[160 158 160 160 159 160] : L
[ 95  97 160  95  95  95] : R
[ 96  96  96 161 161 161] : W
[ 94 159 159 161 160 161] : N
[111 158  97 160 159 160] : K
[111 111 145 110 111 111] : M
all R: [95] -> 1 4 5 6
all W: [96] -> 1 2 3
all L: [160] -> 1 3 4 6
all N: [159] -> 2 3
all K: [160] -> 4 6
all M: [110] -> 4

[125 148 130 116 122 111 126 128 106 120 122] = H
[125 148 130 116 122 111 126 120 131 130 132] = D
[130 132 124 110 133 130 136 130 126 142 139] = A
[129 149 124 152 129 129 145 123 120 126 122] = J
[124 114 123 126 135 135 123 138 123 109 123] = V
[136 149 124 152 129 129 145 123 120 126 128] = Z
[140 136 130 138 126 139 158 140 133 138 137] = Q
[144 145 109 137 127 132 114 143 138 125 123] = C
[135 139 135 138 125 105 122 125  97 123 105] = E
[129 149 124 152 129 111 145 123 120 145 135] = X
[127 114 131 129 134 101 118 138 155 130 125] = U
all V: [123] -> 3 7 9 11
all X: [129] -> 1 5
all X: [145] -> 7 10
all E: [105] -> 6 11
all V: [135] -> 5 6

[163  87 163  88 163 163] = G
[167 167 167  90 167 167] = B
[ 87  88 162  88  87 169] = Y
[ 88  88 165  88 165 169] = T
all G: [163] -> 1 3 5 6
all G: [88] -> 4
all Y: [88] -> 2 4
all B: [167] -> 1 2 3 5 6
all B: [90] -> 4
all T: [88] -> 1 2 4

[101 158 158 159 101] = kap
[102 102 103 102 102] = bes
[102 156 101 101 102] = zimo
[109 124 124 124 101] = mosof
all zimo: [101] -> 3 4
all mosof: [124] -> 2 3 4
all bes: [102] -> 1 2 4 5
all mosof: [101] -> 5
all zimo: [102] -> 1 5
all kap: [101] -> 1 5
all mosof: [109] -> 1

[ 91  93 170  93  95  90 169  96  94  90  93  96] : Fodib
[ 91  93 170  93  95  90  89 163 170  90  93  91] : gepur
[165 165  94 160 165 163 165  88  95 163 164 161] : Peki
[ 91  93 165  93  95  90  89 165 162  90  89  89] : Vomab
[165 163  94 165 166 165  94  91  88 165 167 163] : daki
[165 164  89 168 157 165 165 165  91 168 168 168] : daz
all daki: [94] -> 3 7
all Vomab: [165] -> 3 8
all Fodib: [93] -> 2 4 11
all daz: [168] -> 4 10 11 12

[121 123 122 137 122 120 122 121 122 121 123]  radom
[145 145 144 144 145 145 146 146 111 112 146]  razo
[152 105 106 156 107 107 107 106 152 152 106]  fozik
[155  97  98 156 155 101  97  97 155 155  97]  tir
all radom: [122] -> 3 5 7 9
all fozik: [152] -> 1 9 10
all fozik: [106] -> 3 8 11
all tir: [155] -> 1 5 9 10
all razo: [145] -> 1 2 5 6

